[[147 112 112 120 153 152 152 132 122]
 [129 140 151 135 116 119 127 150 139]
 [111 103 109 149 137 102 114 119 115]
 [129 125 127 129 142 154 120 151 153]]
=>
[[132 122 147 112 112 120 153 152 152]
 [150 139 129 140 151 135 116 119 127]
 [119 115 111 103 109 149 137 102 114]
 [151 153 129 125 127 129 142 154 120]]

[[131 140 123 126 125 128 146 140 130 130 133 124 125 131 132 141]
 [126 134 141 122 129 139 131 135 135 139 127 120 125 120 137 126]
 [119 109 129 132 133 125 100 106 121 124 121 130 125 117 122 108]
 [126 130 139 133 126 136 122 129 135 137 119 128 122 113 136 125]
 [130 131 134 141 126 132 127 132 129 132 118 134 123 115 131 130]]
=>
[[132 141 131 140 123 126 125 128 146 140 130 130 133 124 125 131]
 [137 126 126 134 141 122 129 139 131 135 135 139 127 120 125 120]
 [122 108 119 109 129 132 133 125 100 106 121 124 121 130 125 117]
 [136 125 126 130 139 133 126 136 122 129 135 137 119 128 122 113]
 [131 130 130 131 134 141 126 132 127 132 129 132 118 134 123 115]]

[[126 117 123 124 126 146 134 133]
 [126 109 127 123 122 158 136 144]
 [124 115 126 132 129 148 135 135]
 [123 116 123 132 131 143 134 132]
 [128 117 123 121 124 147 135 134]
 [119 106 122 128 125 150 132 143]
 [129 116 123 118 123 148 135 135]
 [127 116 124 123 125 148 135 134]]
=>
[[134 133 126 117 123 124 126 146]
 [136 144 126 109 127 123 122 158]
 [135 135 124 115 126 132 129 148]
 [134 132 123 116 123 132 131 143]
 [135 134 128 117 123 121 124 147]
 [132 143 119 106 122 128 125 150]
 [135 135 129 116 123 118 123 148]
 [135 134 127 116 124 123 125 148]]

[[117 141 149 136 115]
 [150 115 141 118 108]
 [135 116 135 144 121]
 [135 107 124 131 136]
 [149 108 111 116 131]
 [143 122 126 127 106]
 [126 124 123 138 142]
 [110 116 121 138 121]
 [123 122 133 144 127]
 [144 124 138 148 136]
 [136 109 118 146 144]]
=>
[[136 115 117 141 149]
 [118 108 150 115 141]
 [144 121 135 116 135]
 [131 136 135 107 124]
 [116 131 149 108 111]
 [127 106 143 122 126]
 [138 142 126 124 123]
 [138 121 110 116 121]
 [144 127 123 122 133]
 [148 136 144 124 138]
 [146 144 136 109 118]]

[[122 118 148]
 [128 121 127]
 [134 132 103]
 [117 112 154]
 [128 121 115]
 [127 130 133]
 [128 128 131]
 [133 122 106]
 [130 130 125]]
=>
[[118 148 122]
 [121 127 128]
 [132 103 134]
 [112 154 117]
 [121 115 128]
 [130 133 127]
 [128 131 128]
 [122 106 133]
 [130 125 130]]

[[100 128 127 118 126 126 133 155 129 127]
 [123 124 126 125 125 124 129 124 148 128]
 [132 154 142 129 101 118 131 130 130 130]
 [127 128 128 128 127 128 128 127 128 128]]
=>
[[129 127 100 128 127 118 126 126 133 155]
 [148 128 123 124 126 125 125 124 129 124]
 [130 130 132 154 142 129 101 118 131 130]
 [128 128 127 128 128 128 127 128 128 127]]

[[146 138 115 152 123 127 137 141 127 127 125 149 125 122 132]
 [134 125 110 146 129 117 123 126 116 117 126 148 131 129 117]]
=>
[[122 132 146 138 115 152 123 127 137 141 127 127 125 149 125]
 [129 117 134 125 110 146 129 117 123 126 116 117 126 148 131]]
---
[[138 139 129 120]
 [136 139 130 118]
 [136 148 120 105]]
=>
[[139 130]
 [148 120]]

[[147 131 102]
 [123 127 104]
 [141 132 110]]
=>
[[127 104]
 [132 110]]

[[125 116 113]
 [148 104 102]
 [121 116 105]]
=>
[[104 102]
 [116 105]]

[[137 126 117 120 133]
 [121 122 154 130 134]
 [133 129 126 127 130]]
=>
[[122 154]
 [129 126]]

[[126 138 134 125 122]
 [121 125 135 132 120]
 [131 140 156 135 144]
 [130 120 135 119 115]]
=>
[[125 135]
 [140 156]]

[[116 136 133]
 [117 137 118]
 [117 119 122]
 [113 153 152]]
=>
[[137 118]
 [119 122]]

[[113 150 138 141 150]
 [138 122 135 128 121]
 [145 124 127 129 124]
 [122 145 132 144 156]
 [147 129 122 129 131]]
=>
[[122 135]
 [124 127]]

[[126 124 131 127 123]
 [110 106 104 104 109]
 [141 137 147 143 131]]
=>
[[106 104]
 [137 147]]

[[135 138 125 105 131]
 [108 111 126 126 124]
 [122 124 119 110 121]]
=>
[[111 126]
 [124 119]]
